Each row was made from one path, in order. Every step used is in the known rows, and no mark comes twice. Write each row's path.
Known rows
J > A > E > X > Q > V > Y: [-474,  277, -293,   37,  -88, -290,   -4,  -27,   48,  -84,  -31,   -3,
   -7,  403,  -16,   70,   78,  -44,  111,  -85,   65,   21,  -77,   92,
  163,  170,  -79,   27,  276,  -31,  103, -152,   14,  379,  -55, -123,
 -184,  235,   39,  -51, -228, -166,  -15,  -34,   92]
Q > Y > B > X > J > G > W > E: [ 271,  -72,  -18, -118,  -85,   95, -165,  -29,   93, -363,   99,    4,
  -96, -347, -125, -120,   75, -285,  -27,   39,  -57,  -13,   51,  158,
 -448,   91,   28,   46, -296,  -65,  -81,   57,  -27,  -37,  155,   23,
  158,  203,   96,    9,  -29,   34,   36,   78, -160]
E > Y > B > Q: [ 319,  -67,   60,  -29,  248,  150,  134,  182,   -6,  239,   38,  -22,
   96,   22,  144,  -64,   22,  158,  -57,  221, -148,   20,  140, -107,
 -205,  -88,  -13,   92, -198,  121,  -67, -396,   -5, -292,  179, -101,
 -132,  -62,   22,   -6,  120,  135,  -23,  -51,  -33]
Q > B > E > Y > V: [ 490,  -60,   33,  180,   70,  205,   -9,   78,  -95,  -42,   54,  -54,
   32, -211,   28,   18,  -32,   18,    9,  419,  127,  102,  126,    6,
  101,  -16,  -12,  -43, -189,    4,  -13, -376,  113, -152,   72,   65,
   17,  352,  -68,   11,   20,    7,  -80,  -35,  176]
E > X > G > Y: [ 435,   77,  168,  -58, -171,  124, -164,  113,  -40,   15,  -54,   -4,
   -3,   48,   82,    1,   95,  -15,  -95,    0, -153,   20, -142,  -91,
  265,  -77,   70, -180,    8,  -14,   68,   -5,  102,   80,   -1,  -96,
 -112, -350,  -11,    2,  194,  136, -191,   19,   52]
Q > Y > B > E > X: [ 155,   52, -248,   85,   90,  -73, -100,   48,   25,  -79,   61,  -31,
  -19, -288,   77, -198,   72, -310,   12,  291,   98,   56,   69,  146,
 -130,  210,  -61,   76, -100,   61,  -44,  -16,    0, -129,  303,   -3,
   21,  474,   -1,  -29,  -49, -146, -112,  -15,   33]
A > E > X > J > G > B: [ 265,  255,  -17, -148, -245,   79,   81,  -30,  -76, -267,  -72,   75,
   39,  191,   18,  -13,  -44, -125,   -5, -120,  -69,   21,  -98,    8,
  -97,  143,  133,   23,   92, -134,  124,  325,  151,  122, -205,  -68,
  -39,   79,  -58,   45,  123,  -69,    2,  -24,  -41]
B > X > E > Y > Q: [ 524,  220,   -5, -120,  -51,  -54,   75,    5, -106,  132,  -27,   73,
   84,   17,  -27,   93,  -20,   38,  173,  -93, -228,   75,   42, -186,
   45,  108,   62,   83,  -29,   70,   17, -205,   42, -136,  182,  -11,
   19,   99,   48,   23,   66,   -3,  -12,  -21,   74]
A > E > Y > V > J > W > X > Q: [  81,  242,  437,  109,   89, -307,   94,  -90,   46,  -58,  -40,  -17,
 -190, -119,   85,  -67,  117,  -48,  131, -457,  143,  -67,  -44,  257,
  166,  142,   40,  230,  108,  -61,  105,  226,   21,   34, -123,  109,
    2, -155,  -54,   20,   32,  115,  -93,  -85,  150]
W > V > E > Y > B: [ 365, -287,  366,  150,  404,   61,   31,   -5,   39,  119,   -8,  -11,
   90,  -50,  180, -106,  -68,   92,   30,  178,   28,   66,   25,  182,
   38,   -2,  -97,  162,  -10,   40,  204, -250, -113, -368,  117,   39,
 -194, -142,  -76,  -51,  -22,   30, -160,  -57,  -74]
A > J > W > X > E > Y: [ 294,  141,  721,   46,  -53,  -98,  -73,   -1,  -59, -239,  -20,   80,
   56, -135,   83,   45,   42, -127,  163, -265, -250,   81,  -15, -113,
 -106,  280,   37,  355,  -18, -163,  -21,  105,  124, -371,  -21,  -24,
 -120,  105,   48,   40,  113,  244,   13,  -57,   62]
Q > Y > V > E > X: [ -61,  -42, -193,   52,  101,    7, -104,   65,    5,  -25,   14, -100,
  -47,  -28,  112,  -45,  106, -260,   66,  140,  360,   94,   -2,  178,
  156,  109,    5,  -26,   87,   39,   32,   83,   74, -104,   58,  133,
   76,   98,  -31,  -85, -148, -232, -110,  -18,   12]
V > Y > Q > B > E: [-296,  -77, -291,   85,   29,  260, -142,   96,  -45,  141,   -1,  -46,
 -124,  -67,  -18,  -58,    9,  131, -132,  422,  417,   39,  169,   26,
   26,  -41, -104, -245, -127,  125,  -80,  -81,   59, -141,   73,   22,
  107,  478,  -62,  -33,    5, -117,   15,   -7,   -5]
J > A > G > X > Q: [-639,  136, -237,  -50, -406, -254,  -83,   82,  -16,  309,  -94,  -12,
  222,  648, -218,  281,  -48,  268,  -86,  234, -383, -107,   25, -306,
   95, -161,  -77,   17,  371,  -28,    6, -319,   77,  208,  -19, -150,
 -334, -143,  157,  113,  145, -149,  168,   81,    5]
G > B > Y > V > Q: [-544,   -4, -394,  159,  270,  116,  103,   94,   17,   76,   27,   94,
  112,    0,   92,   80, -129,  242, -268,  124,  243,  136,   72,  -12,
   37,  -95,   97, -248,  -21,  102,  -68,  113,   -2, -286,  -96,   47,
  142, -431,  -12,  -29,  -97, -192,  137,   -2,  -68]
J > A > E > X > G > B > Q > Y > V: [ -96,  290, -581,  -98,  -68,  -23,  151,   73,   56, -194,   -9,  119,
   41,  205,  -39,   63,   15, -178,   67,  -64,  -36,  -36,  -57,   56,
  -21,  -56,   -3, -371,  178,  -27,  -26,  259,   80,  568, -114,  -95,
  207,  475,   10,  -21, -116,  -84,   59,  -41, -161]
J > W > V > Y: [-313, -412,  267,  300,  229,  -79, -159,  105,   42,  -10,  -78,    5,
 -133,   -9,  123,  -19,   -2,   18,  -83,   42,  365,   91,   74,   32,
  141,  -42, -117, -152,   94,  -20,  -24,   46, -109, -563, -238,   -6,
 -345, -178,  -66,  -45,   55,  274,   96,  -38,    2]
Y > V > J > A > W > E: [-554,  -80,   55,  297,  -29,  -28,   96,   63,   95,   58,  -13,  -36,
 -101,  228,  -47, -114,   48,  356,  150,  182,  273,   -8,  -27, -286,
   88, -217,   26,   -9,  103,   35, -122, -227,  -87,   68,  -46,   99,
  120, -214,  -71,   83,  -10, -101,   69,  -16,   48]
G > Y > Q > V > J: [-203,  149,   22, -175,  196,  101, -105,   26, -195,  336,  -19,  -54,
    1, -135,  127,  -97,   -1,  107, -230,    8,  107,   26, -115, -145,
  -20, -119,   21,   -1,  -45,  115, -129,   12,  -19, -233,  -57,  162,
  122, -398,    9,  -74,  -59,  -86, -212,  -10,   -4]
A > E > Y > B: [ 289,  183,  280,   17,  211,  -81,   41,   85,   13,   26,  -47,   15,
  180,  -15,  171, -128,   19,   10,    0,  141, -127,    7,   36,   11,
 -285,   34,  -35,  383,  -18,  -30,   42, -391,   77, -227,  155,  -48,
 -182,  -81,   45,    6,   80,  -72, -191,  -82,    2]
Y > B > X > Q > V: [ -36,  154, -341,  205,  145, -167,  -11,  -18,  -24,  168,   84,   35,
   38, -161,  101, -193,    6,   24,  -41,  291,  -37,  -56,   74,  217,
   18,  -53,   48,  232, -219,   37,   32,  -24,  -31,  -21,  311, -105,
  -26, -117,  -24,  -44,  -88, -222,  -14,   -5,  229]
A > G > Y > Q > B > X > J: [ 291,  269, -136, -336, -306,   54,  -70,   13, -258,  138,  -35,  -55,
  111, -211,  -86,  134,  -39,  116, -240,  104, -138, -136,   71, -203,
 -161,  -70,   66,  -51,  -41,    8,  -57,  213,  227,  149,  180,  -34,
  128,  194,    6,   20,  199, -107,  -88,   39,   46]
G > W > V > J > A: [-279, -460,  198,  149,  -15,  128, -241,   -7,  -13,  -32,  -51,   33,
  -30,  197,  -91,  -12, -148,   73,  -53,   17,  -50,   31,   48, -162,
  195, -128,  -44,  -49,   13,  -56,  126, -143, -303, -373, -268,  115,
 -131, -223,  -24,   46,  -17,  199,  -16,   23, -102]
X > J > W > V > Y > Q: [-168, -213,  229,  109,  240,    8,  -44,  113,  -68,   94,  -92,   93,
  -30,   14,   47,  114,   12,  -46,  -15, -177,  170,   -3,   30,   -4,
   -1,  -11,  121,    7,   29,  -10,  -16,  425,  -13, -319, -232,  -44,
  -89, -454,  -24,  -69, -165,   78,  128,  -53, -120]
X > G > W > V > E: [ 283, -379,  156,  102,    6,  265, -251,  -11,   20,  -45,  -62,   72,
   32,   87,   88,  -34, -106,  -59,  -96,   49,  -82,  -59,   -1,   92,
  337, -260,  -65, -254, -108,  -91,  228,  -95, -126, -154,  -86,   27,
  -23, -523,  -41,  -17,   13,  155,  -52,   39,  -87]
E > X > J > W > V > Y > B > Q: [ 119, -385,  106,   88,  263,   23,   85,   90,   76,  -80,   37,   14,
 -134, -105,   87,    4,   71, -209,   72, -196,  212,   37,  112,  169,
  -41,   51,  107,   89,  -96,   20,    2,  605,  -27, -104,  -56, -123,
  -67,  -25,  -64,  -76,  -78,  143,  100,  -52,  -50]
G > W > X > E > Y > Q > V: [ 394,  -52,  178, -196,   36,   17,    0, -110,  -83, -214,   54,   61,
  141, -431,  -59,  188,  -11, -107,  134, -231, -340,   49,  -61,   66,
 -229,  262,   65,  161, -139,  -60, -113, -280,   -3, -241,  -12,  142,
  173, -369,   44,  -90,  -54,  122, -126,   35,   34]
W > X > J > G > Y > B: [ 287,  -43,  370,  -24,   -4,  246,  -12,   17,   45, -127,   32,   -9,
  -40, -326,  -90,  -79,  153,  242,  -51,  137, -105,  -51,  -48,    7,
 -339,  -37,  110,   50, -210,  -64,  -36,  130,  133, -127,    6,  -40,
  -31, -137,  -16,   25,  335,   33,  -95,   35, -102]
W > X > Q > B > Y > V > J > A > E: [-277,  210, -178,  399,   -6, -117,  -70,  -90,   71,  -85,   92,   15,
 -100, -114, -209,   77,    7,  323,  133,   14,   94, -104,   61,  162,
  156,  109,  -29, -152,   73,   -5,   44,  123,  -36,  357,   73,   83,
  149,  503,  -19,  108,  -70, -216,   46,  -14,  181]
J > A > G > X > E: [-380,   19,  -51, -101, -298, -165,  -34,   92,    1,  186,  -88,   22,
  324,  634, -255,  333,  -86,  162,   77,  258, -404,  -12,    9, -475,
 -110, -199, -105,  110,  348,  -55,  -85, -432,  116,   88,  -58,  -83,
 -310, -118,  211,  113,  183, -219,  138,   91,  -54]
E > X > G > B > Q: [ 365,   73, -320,  -69, -208,  244,   74,   85,  -54,    0,   -7,  104,
  -21,  230,   97,  -13,  -57,    3,  -83,   58, -119,   -1,  -49,  -21,
  264,  -56,   50, -467,  -62,   47,   45,  258,   32,  146,  -76, -137,
   84,  -96, -118,   16,  152,  165,   66,   13,   -2]
A > G > X > J > W > V > Q: [-230, -153,  137, -131, -137, -155,   18,  -56, -125,  206, -125,  -26,
  294,  403,  -34,  328, -158,   11,  -71,  -64,  -76,  -87,   69, -139,
   18, -146,    7,  159,   91,  -69,  -52,  240,   97, -242, -120,  -13,
 -166, -382,   78,   10,   28,   15,  159,   14,  -86]
X > G > B > E > Y > Q > V > J > A > W: [ -54,  327, -265, -170,  -15,    6,  287,  -99,    6,   43,  -39,   86,
  149,  210,  132,  -99,  -86,  -95,  -33, -138, -192,  -81, -264, -149,
  145,  -96,  -16, -193,   99,   37,  -58, -191, -104,  570,  -55,  -93,
  197, -151,  -73,   10, -225,   36,    5,  -56, -143]
W > E > X > Q > V > J > A > G > B > Y: [-135,  314, -304,  -17, -242, -354,  150, -179,   42, -103,  100,   29,
 -170,  190, -127,  100,  -90,   35,   10, -405, -100,    5, -191,   70,
  207,  353,  -68, -332,  279,   80,   62,   93, -153,  511,    5,    4,
   97,   25,    2,   57, -224,  -29,  154,  109,  166]
J > A > W > X > E: [-323,  132,   41,  182, -274, -154,   50,    9,   37, -182,  -41,   66,
  211,  105, -120,  123,   16,  470,  264,  340, -264,   -8,  -26, -416,
 -162,   82,  -86,   17,  222,  -48, -175, -453,    6,   78,  110,  -61,
 -121,   59,  -27,  115,  240,  -31,   80,  -20,   71]
A > J > G > Y > V: [-196,  -30,  197,   38,   54,  264, -134,  154,  -81,   52,  -20,  -64,
   11,   -1,   28,  -81,   91,   98, -248,  -20,   54,  -15,    5, -247,
  -65, -335,  182,   69,  -83, -154,  -17,  -45,  217, -161,  -76,  -71,
  -82,  188,   59,    2,  158,  -35,  -57,  -31,  -97]
E > Y > Q > B > X > J > A > G > W: [ 262,  104, -105, -391, -387,   54,   24,    6, -144,  -35,  -46,  -21,
  197,  -38, -192,  255,  -72, -137,  -18,  -76, -423,  -67,   75, -140,
 -221,   98,  126,  172,  -35,  -52,  -16, -164,   78,  247,   24,  -94,
   37,  293,   74,   22,  -36,  139,   42,   14,  -76]
J > A > G > Y > Q > V > E: [-542,  196, -307, -333, -154, -105,   48,   -3,  -79,  281,  -90,  -88,
   79,   67,    4,   12,  -23,   95, -170,  131,  -19,  -30,  -66, -160,
 -123, -145, -139,  -78,  250,   63,  -48, -185,   71,  188,   -4,   11,
  -40,   66,   67,  -65,   50, -127,  -13,   45,  -45]
E > Y > Q > B: [ 252,  140,   70,  -53,   -6,  176,  -36,  151, -219,  227,  -46,  -17,
  185,  -56,    6,  141,  -64,  145,  -31,  290, -179,   27,   25,  -72,
 -163,   73,   69,   67,  -88,   69, -116, -404,   79, -192,   20,   -2,
  -76,   69,  -15,   -9,    5,  104,  -66,  -59,   23]

Which path is each row?
[ 145, -156, -137,   54,  340,   51,   81,  -22,   84,  -94,  110,  -54,
   -9,  -34,  164, -145,  124, -338,   50,   66,  307,   88,  -11,  162,
   34,  109,   28,  202, -195,   26,   25,   14,   49,  -32,  150,  -82,
   35,  -71,  -15, -139, -327, -292, -113,   -9,   49]
Q > V > Y > B > E > X > J
[  94, -353,  -83,  183,    3,   33, -331, -107,   -4, -251,   93,   -9,
  -25, -360,  -35,  163, -175,  -67, -117,  -80,  -55,   62,  126,  335,
  256,  209,  -38,  -99,   37,  -46,  218,  141, -176,    7,   75,  111,
   -2,   58,  -32,    5, -139,   62,   -3,   42,  126]
G > W > V > E > X > Q > B > Y
[ 400,   -4, -169,  219,   11,   58,   87,   47,  150, -219,   94,  124,
 -141, -173,    0,   14,   16,   30,   18, -153,   52,   97, -120,  131,
  194,   91,  101, -488,   12,   31,    1,  147,   29,  165,   39,   -3,
  274, -281,  -34,   19,  -65,   14,   88,   76,   71]
W > E > X > G > B > Y > V
[ -21, -201,    3,  207,  328,  -60,   23,  -26,  167, -137,    7,   80,
   39,  132,  -27,  -70,   31,   61,  103,   42,  170,  -17,  105,   72,
  -47,  -50,  -57,   96,   21,  -46,  178,  116,  -63,   -7,  120, -133,
  -74,  352,   -2,  -29, -165, -211,  -56,  -60, -182]
W > V > Y > B > X > J > A > E
[-128, -171, -266,  -87,  208,  203,    9,   77,   -6,  211,   83,  -85,
   22,  406, -175,  195,    8,  -51,   71,  -64,  129,  -45,   71, -236,
  -48, -357,  -24, -231,  -29,   64, -230,  -22,   28,   88, -103,  131,
  116,  269,  157,   42,  -37, -195,  131,   21, -195]
B > Q > Y > V > J > G > X > E
[  22,  158,  -53,  -24,  193, -155,  129, -133,   66,   45,   24,  -61,
   68,  181,  132, -269,  -15, -209,  155,  -20,   59,   43,  -65,    1,
  -22,   16, -104,  350,  -56,   13,   35, -304, -138,   37,   85,   18,
  -56,  357,   41,  -11, -227, -107, -128,  -72,   38]
Q > V > J > A > E > Y > B > X
[ 446,  -88,  223,  -20,  309,   60,  218,  -37,   97,  101,   74,  -50,
  -78, -165,  203, -202,   72, -202,  104, -203,   -6,  -80,  -58,  187,
  -55,  -78,  -53,   33, -318,   65, -132,  -16, -109,   -9,   18,  -34,
   27,  -73,  -32,  -47,  -24,  347,   -5,  -56,    7]
E > Y > B > Q > V > J > W > X > G
[ -61,  153,   31,  169,  -87, -221,  236, -135,  119,  -40,   30,  -62,
 -133,  -16,  -21,  -69,  131,  238,  181, -172,   39,  -62,  -16,  -80,
  378,  116,   -9,   -6,  139,   37,   83, -240,  -73,  344,  164,   11,
  102,  235, -109,   85,   10,   43,  -29,  -62,  130]
B > E > Y > V > J > A > W > X > Q
[-142,   54,  394,  -36,  -84,   65, -136,  -17,   12,  154,  -89,   -3,
 -296, -270,   58, -219,   88,   17,  -84, -218,  154,  -73, -119,   53,
  113, -117,   -3, -137,  -67,   50,  -87,  532,  -66, -108, -205,  126,
  121, -299,  -63,   34,  261,  311,  -41,    1,  -23]
V > J > W > X > G > Y > Q
[  70,   69,  565,  -38,    9,  -95,   53,  -53,  -26,  100,  -65,   19,
 -180, -113,  -16,  -33,   25,  -64,  218, -349,   13,   28,  -81,   -5,
  -25,  163,   24,  196,    9,   58,  -83,  243,  -94, -233, -207,  163,
    5, -208,  -27,   43,  132,  256,   20,  -31,   36]
V > J > W > X > E > Y > Q
[ -54, -217, -109, -157, -240,  378, -164,  -21,   41, -233,   49,  -45,
 -255, -192, -227,   22,   44,    3,  -89,   30,  273,    8,  115,  139,
 -221,  -11,   40, -225, -280,   -5,  -86,  147,   44,   87,  -58,   34,
  266,  389,    2,  -11,   12,  103,  130,   81, -144]
V > Y > Q > B > X > J > G > W > E
[   7,  199, -586, -296,  -31,  -99,  220, -112,  -86,   58,   23,    3,
  167,  -21,  118,  107, -139, -241, -167, -305,  -26,  -14,  -88,   27,
    3,  242,   66, -137,  217,   54,   40,  352,   82,  231,   89,  -32,
  189, -111,   -3,  -58, -232, -319,  106,   49,    3]
A > G > B > Y > Q > V > E > X > J
[-119, -254,  -67,  229, -136,  242,  -80, -129,   37, -118,   89, -100,
 -367, -286, -228, -120,   24,   21,  -21,   -6,  313, -122,   93,  285,
  237, -200,   94, -148, -278,  -71,   69,  194,  -54,  216, -166,  168,
  226,  331, -132,   53,  131,   42,   39,   51,  132]
Y > V > J > G > W > X > Q > B > E
[ 189,   89,   43, -243,  -45,  254,   51, -153,  -62,  -22,   14,  -60,
  -78, -324,    7,  -62,   98,  117,  -10,  -62,   90,  -17, -129,  118,
 -129,   76,   39, -142, -130,   -2,  -23,  245,  129,  -27,  -32,  111,
  215,   35,  -44,  -69,   95,  -25,  -59,   26,  -74]
W > X > J > G > Y > Q > V > E
[-406,   28, -320, -291,   25,  -22,  129,   23,   37,  211,   19, -111,
   46,   19,   56,  -90,  -11,  109, -191,  267,    6,  -42,   61, -113,
 -268, -281, -226,  -56,   72,   88,  -71, -160,   36,  226,  121,  -47,
  -47,  210,   74,  -54,  129, -106,   15,   50,  -56]
J > A > G > Y > B > Q > V > E
[  -8,  116, -150, -207, -262, -364,  118, -126,   94, -150,   65,  -15,
    0, -104, -151,   52,   -1, -108,   -1, -172, -387,  -82,   -8,  132,
 -191,  103,  -58,  168,   16,  -51,   36, -398,  -77,  401,  174, -113,
  -37,   20,  103,  -18,  -84,  136,   62,   98,   87]
J > A > G > W > E > Y > B > X > Q > V
[-102, -318,  130,   65, -114,  -26, -182, -114,   16, -225,  -58,   14,
  -64,   97,  -66,  -49, -127, -132,   63, -228,  -11,   33,   22,    2,
  188,   61,  -34,   73,  111, -111,  195,   84, -246, -140, -206,  125,
  -46,  178,  -45,   38,  -30,  164,  -99,  -15,  -42]
G > W > V > J > A > E > X
[ 159, -242,  174,  168,  209,  -25,  -17,  -50,   97,  -44,    5,   60,
  -82, -332,  166, -278,  -33, -177,   53,  152,  184,   54,  140,  273,
  -58,  -46,   16,  330, -171,  -20,  146,  591,  -66, -289,  130,    1,
   -1,  -62,  -70,  -16,   23,  -35,   67,  -30,   15]
Y > B > X > J > W > V > E
[-221,  -41,  403, -177,   25, -148,   89,   36,  112,  276,  -39,  -52,
  237,  654, -206,  155,  -43,  -37,  136,  -33, -369,  -47,  -80, -327,
 -192, -224,  -51,  511,  234,    6,  -17, -366,  -32,  233,  -66,  -38,
 -288, -282,  210,  113,   43, -209,  -40,   48, -181]
V > J > A > G > X > E > Y > B
[-207,   40,  156,  111,  -86, -313,  -60,  -35,   65, -201,   36,  -18,
 -353, -148,   82,  -17,  113, -166,   58, -225,  296,  125,  -89,  344,
  129,  311,  -67,  -74,   65,   19,  -67,  219,  -32,  -15, -131,   26,
  -80, -284,  -38,  -77, -112,  260,  130,   42,  257]
J > W > E > X > Q > V > Y
